Here is a tiny trained network, its code and every weight. The questions are about switching its units off for an input and a class, where a switched-off unit gives its printed mean instead of its output.

import numpy as np


def w(rows, s, z=0):
    codes = np.array(rows[::2]) - 128.0
    scale = np.full(codes.shape[1], s)
    scale[-1] = z or s
    return codes * scale


def f(y):
    return np.maximum(y, 0)


def log_softmax(a):
    a = a - a.max(-1, keepdims=True)
    return a - np.log(np.exp(a).sum(-1, keepdims=True))


def net(x, mask):
    res = np.array(x, float).reshape(1, 7) / 4 @ E
    y = f(res @ A[0][:, :-1].T + A[0][:, -1])
    res = res + np.where(mask, y, B[0][:, -1]) @ B[0][:, :-1]
    return log_softmax(res[-1] @ U[:, :-1].T + U[:, -1])


A, B = {}, {}
E = w([
[218,197,37,217,115,204,69,7],'x0',
[28,7,75,109,33,173,117,62],'x1',
[216,28,168,236,93,65,214,104],'x2',
[128,127,127,127,127,129,123,132],'x3',
[131,118,129,135,138,128,122,130],'x4',
[221,101,4,50,128,195,221,217],'x5',
[123,132,130,126,129,133,135,126],'x6',
],0.0048)
A[0] = w([
[48,239,80,44,174,184,35,154,191],'n1',
[185,91,62,46,143,195,235,191,61],'n2',
[189,209,150,143,197,95,117,156,72],'n3',
[82,92,194,47,153,79,172,201,63],'n4',
[206,52,77,161,131,128,201,179,157],'n5',
[203,192,139,178,192,129,115,131,119],'n6',
[196,184,149,152,196,92,107,151,168],'n7',
[194,204,52,175,122,193,78,61,55],'n8',
[203,141,1,61,159,181,221,184,79],'n9',
[177,216,139,134,209,119,114,158,171],'n10',
[177,198,65,184,126,195,104,67,55],'n11',
[47,235,106,54,197,196,57,153,195],'n12',
[221,171,78,146,135,177,67,49,49],'n13',
[173,188,161,138,194,121,149,159,41],'n14',
[44,122,178,43,144,70,198,235,66],'n15',
[63,152,245,176,155,57,62,59,39],'n16',
[89,156,233,196,150,33,67,66,121],'n17',
[50,46,87,161,40,207,86,67,193],'n18',
[206,171,166,170,187,84,126,143,163],'n19',
[56,28,68,99,30,209,70,76,166],'n20',
[166,221,159,114,197,90,131,195,101],'n21',
[54,211,105,38,190,199,38,165,149],'n22',
[192,201,43,163,144,180,105,48,59],'n23',
[210,65,177,223,129,67,176,154,208],'n24',
[184,199,143,120,182,105,84,168,133],'n25',
[81,179,216,171,143,78,48,50,129],'n26',
[175,184,42,174,159,154,84,67,70],'n27',
[52,87,195,38,153,78,174,234,47],'n28',
[234,129,24,50,140,190,198,195,100],'n29',
[74,107,183,53,161,54,168,220,57],'n30',
[165,155,86,175,87,191,101,53,136],'n31',
[101,153,205,163,142,102,41,46,50],'n32',
[210,23,179,255,104,25,198,55,252],'n33',
],0.0046,0.0031)
B[0] = w([
[210,167,180,31,87,229,214,105,235],'n1',
[38,214,73,240,89,126,29,221,194],'n2',
[22,65,37,87,215,57,166,84,172],'n3',
[215,45,185,191,103,36,40,90,181],'n4',
[95,217,85,95,51,219,168,194,191],'n5',
[60,53,62,80,216,65,176,66,179],'n6',
[65,107,42,75,194,71,183,88,189],'n7',
[215,43,209,195,82,28,29,75,190],'n8',
[33,230,55,235,66,156,32,237,203],'n9',
[68,87,50,66,181,66,181,99,197],'n10',
[209,41,222,207,87,20,51,75,180],'n11',
[237,174,181,40,98,223,230,104,231],'n12',
[203,50,205,198,95,30,44,84,179],'n13',
[12,84,45,113,210,54,128,94,154],'n14',
[228,60,206,208,71,24,30,88,194],'n15',
[24,238,49,220,74,171,57,235,193],'n16',
[54,240,55,190,72,195,106,233,212],'n17',
[35,71,37,56,212,50,202,80,227],'n18',
[63,95,52,59,191,88,185,98,187],'n19',
[12,68,10,55,230,21,195,69,228],'n20',
[41,70,29,78,198,59,159,65,183],'n21',
[226,149,199,42,80,214,231,92,218],'n22',
[216,49,203,223,93,50,36,104,186],'n23',
[215,141,180,17,97,205,226,64,208],'n24',
[49,92,41,82,188,66,184,90,180],'n25',
[64,231,72,182,62,177,103,212,209],'n26',
[213,66,219,197,82,61,65,96,180],'n27',
[223,35,205,222,83,4,28,57,193],'n28',
[27,226,41,227,76,164,47,239,208],'n29',
[238,49,196,226,72,40,26,74,183],'n30',
[206,60,163,124,125,36,111,79,190],'n31',
[69,236,70,218,41,169,61,251,179],'n32',
[210,226,139,18,78,251,241,85,253],'n33',
],0.0041,0.006)
U = w([
[236,12,231,254,92,11,12,74,38],'0',
[25,237,42,253,62,209,33,238,20],'1',
[138,123,105,78,112,114,170,103,249],'2',
[16,19,25,53,235,32,198,49,4],'3',
[238,176,211,39,79,248,228,74,72],'4',
],0.0046,0.0041)

Each question gives the input, the list of numbers given to net, and the class t.
The units are the neurons (one row each of A and B). Each row of codes is followed by its name. A weight is (code - 128) times the scale printed after its matrix; where a second scale follows, it is the last column's (A, B and U).
mask holds one flag per neuron, in row order. A switched-off neuron (its flag False) gives its mean, the last column of its row in B, instead of its output. The means were averaged over made-up inputs and are rounded, as every weight is.
A unit's drop is (log p(t) with every unit on - log p(t) with that unit switched off) / (log p(t) with every unit on - log p(t) with every unit switched off).
The circuit of an input: a set's keep is (log p(t) with only the set's units on - log p(t) with every unit switched off) / (log p(t) with every unit on - log p(t) with every unit switched off). Starting from the 12 units with the biggest drops (on a tie, the unit counted first), units are removed one at a time, each time the one whose removal leaves the highest keep (on an exact tie, the one counted first), for as long as the keep stays at least 0.8.
units of the circuit, in order: the units of the circuit, biggest drop first
most important unit: the unit with the biggest drop
top k neurons: the k neurons with the biggest drops, biggest first
drop of u: that unit's drop, to one decimal
input [-4,-7,-2,1,1,6,-7], class 3: units of the circuit, in order	(n21 n10)
input [5,8,0,-3,-4,2,-2], class 3: top 2 neurons	(n20 n18)
input [-6,-3,-7,2,6,-6,-2], class 4: top 3 neurons	(n12 n22 n1)
input [0,-5,-7,-4,6,2,2], class 4: top 4 neurons	(n12 n1 n22 n20)
input [-2,-6,-4,3,5,-8,-1], class 1: top 2 neurons	(n16 n17)
input [7,-5,4,6,2,-8,-8], class 1: units of the circuit, in order	(n17)
input [-4,-7,4,1,2,7,-6], class 1: top 3 neurons	(n29 n9 n2)
input [-3,-3,-6,-3,5,-5,-1], class 4: top 3 neurons	(n12 n22 n1)
input [-7,-8,5,5,-8,8,0], class 1: top 4 neurons	(n29 n9 n2 n5)
input [-7,-8,2,1,-8,-3,-3], class 3: top 2 neurons	(n21 n19)
input [-7,5,6,3,7,7,1], class 0: top 2 neurons	(n28 n15)
input [6,7,1,-1,4,1,4], class 3: drop of n5	0.0
input [-3,7,8,4,5,-2,3], class 4: drop of n25	0.1
input [0,-6,-7,-6,8,8,-2], class 1: drop of n17	-0.1
input [8,-4,-6,-1,-5,-7,8], class 0: most important unit	n8
